Here is a tiny trained network, its code and every weight. The questions are about switching its units off for an input and a class, where a switched-off unit gives its printed mean instead of its output.

import numpy as np


def w(rows, s, z=0):
    codes = np.array(rows[::2]) - 128.0
    scale = np.full(codes.shape[1], s)
    scale[-1] = z or s
    return codes * scale


def f(y):
    return np.maximum(y, 0)


def log_softmax(a):
    a = a - a.max(-1, keepdims=True)
    return a - np.log(np.exp(a).sum(-1, keepdims=True))


def net(x, mask):
    res = np.array(x, float).reshape(1, 3) / 4 @ E
    y = f(res @ A[0][:, :-1].T + A[0][:, -1])
    res = res + np.where(mask, y, B[0][:, -1]) @ B[0][:, :-1]
    return log_softmax(res[-1] @ U[:, :-1].T + U[:, -1])


A, B = {}, {}
E = w([
[223,228,88,114,72,104,174,29,33,197,127,163],'x0',
[96,94,29,196,254,127,109,56,157,169,192,188],'x1',
[167,188,168,49,182,39,78,143,120,62,225,185],'x2',
],0.0072)
A[0] = w([
[71,101,95,228,63,201,196,115,129,178,43,65,130],'N1',
[168,135,164,77,152,27,67,144,115,95,199,186,80],'N2',
[114,100,91,195,103,192,205,132,138,206,20,85,184],'N3',
[22,31,163,125,175,142,60,229,226,33,96,112,161],'N4',
[86,72,74,166,94,230,181,78,139,209,21,82,76],'N5',
[157,145,187,74,91,87,137,155,129,65,83,81,135],'N6',
[181,178,157,44,176,11,75,156,148,45,188,178,84],'N7',
[151,179,151,82,139,27,58,131,116,38,199,196,98],'N8',
[73,117,20,193,229,108,104,69,170,188,179,203,116],'N9',
[136,166,247,93,35,139,152,211,107,109,105,89,130],'N10',
[110,64,78,186,78,193,226,130,138,186,75,70,83],'N11',
[169,164,251,28,44,141,152,192,107,51,79,25,70],'N12',
[32,24,166,131,165,157,41,196,226,46,141,89,80],'N13',
[107,103,24,201,234,128,71,71,167,119,253,220,85],'N14',
[219,218,65,132,69,86,181,65,10,228,117,179,88],'N15',
[121,106,57,146,185,119,103,73,176,161,156,149,254],'N16',
[168,157,175,60,154,65,45,143,119,69,191,205,210],'N17',
[231,217,64,105,86,107,231,8,43,205,106,197,131],'N18',
],0.005,0.0096)
B[0] = w([
[167,178,155,125,176,76,133,120,178,132,97,96,225],'N1',
[162,112,105,143,194,102,120,128,175,205,98,81,173],'N2',
[172,189,184,162,146,95,130,121,172,118,115,86,245],'N3',
[159,179,98,76,96,172,101,175,87,96,162,101,254],'N4',
[181,138,99,158,205,102,119,129,172,185,99,77,197],'N5',
[155,95,132,145,88,136,189,85,102,189,83,136,191],'N6',
[161,142,100,156,186,93,129,134,201,177,86,99,193],'N7',
[182,145,135,154,185,94,120,113,195,182,94,55,190],'N8',
[136,75,92,139,78,139,194,99,68,204,88,172,211],'N9',
[129,86,110,136,84,138,188,84,88,189,79,179,219],'N10',
[188,148,106,157,188,81,113,157,206,176,99,64,189],'N11',
[147,47,55,127,123,142,167,79,79,254,56,176,214],'N12',
[116,159,3,45,157,183,80,212,86,132,151,147,208],'N13',
[139,65,86,149,104,138,175,86,99,194,57,156,208],'N14',
[111,157,49,75,164,178,65,204,115,128,175,136,207],'N15',
[171,159,220,147,46,160,180,104,88,99,114,104,253],'N16',
[197,198,179,161,126,91,152,134,173,105,119,80,244],'N17',
[102,177,70,88,129,195,81,176,115,99,182,115,235],'N18',
],0.0077,0.0097)
U = w([
[147,153,137,152,211,58,116,126,225,145,106,93,99],'0',
[120,158,65,53,139,203,56,185,88,116,156,128,108],'1',
[129,66,110,139,90,136,184,74,70,174,89,157,95],'2',
[137,179,249,143,55,130,153,112,108,66,140,108,254],'3',
[84,71,155,119,143,97,57,108,130,96,164,164,101],'4',
[67,108,144,131,140,98,60,107,122,78,130,171,104],'5',
[77,81,157,114,135,95,79,122,129,102,162,138,103],'6',
[81,97,132,122,136,114,84,113,131,94,141,147,103],'7',
],0.011,0.0092)

Each question gives the input, the list of numbers given to net, and the class t.
The units are the neurons (one row each of A and B). Each row of codes is followed by its name. A weight is (code - 128) times the scale printed after its matrix; where a second scale follows, it is the last column's (A, B and U).
mask holds one flag per neuron, in row order. A switched-off neuron (its flag False) gives its mean, the last column of its row in B, instead of its output. The means were averaged over made-up inputs and are rounded, as every weight is.
A unit's drop is (log p(t) with every unit on - log p(t) with that unit switched off) / (log p(t) with every unit on - log p(t) with every unit switched off).
The circuit of an input: a set's keep is (log p(t) with only the set's units on - log p(t) with every unit switched off) / (log p(t) with every unit on - log p(t) with every unit switched off). Starting from the 12 units with the biggest drops (on a tie, the unit counted first), units are removed one at a time, each time the one whose removal leaves the highest keep (on an exact tie, the one counted first), for as long as the keep stays at least 0.8.
circuit, biggest first: the units of the circuit, biggest drop first
k most important neurons: the k neurons with the biggest drops, biggest first
drop of u: that unit's drop, to one decimal
input [8,7,1], class 1: most important neuron -> [N18]
input [-1,4,3], class 2: circuit, biggest first -> [N14 N9]
input [8,-4,-8], class 0: circuit, biggest first -> [N1 N11]
input [-1,5,-1], class 2: 2 most important neurons -> [N9 N14]
input [0,-6,6], class 0: 2 most important neurons -> [N17 N7]
input [-8,-6,-2], class 1: 2 most important neurons -> [N13 N4]
input [8,7,-7], class 1: 3 most important neurons -> [N18 N15 N17]
input [1,6,-6], class 0: 2 most important neurons -> [N3 N5]
input [2,-2,-2], class 3: 2 most important neurons -> [N13 N12]
input [-3,-3,0], class 3: 2 most important neurons -> [N15 N18]
input [8,7,-3], class 1: 2 most important neurons -> [N18 N15]
input [-4,6,1], class 2: 2 most important neurons -> [N14 N9]
input [-8,6,2], class 1: 2 most important neurons -> [N13 N4]
input [-6,6,-3], class 1: circuit, biggest first -> [N13]
input [3,-1,2], class 3: 3 most important neurons -> [N13 N4 N12]
input [-2,6,4], class 2: 2 most important neurons -> [N14 N9]
input [-5,-3,1], class 1: drop of N13 -> 0.2
input [-1,0,-8], class 0: drop of N18 -> 0.0
input [7,-2,8], class 0: drop of N2 -> 0.1
input [0,6,4], class 2: circuit, biggest first -> [N9]
input [2,-4,1], class 2: drop of N12 -> 0.4
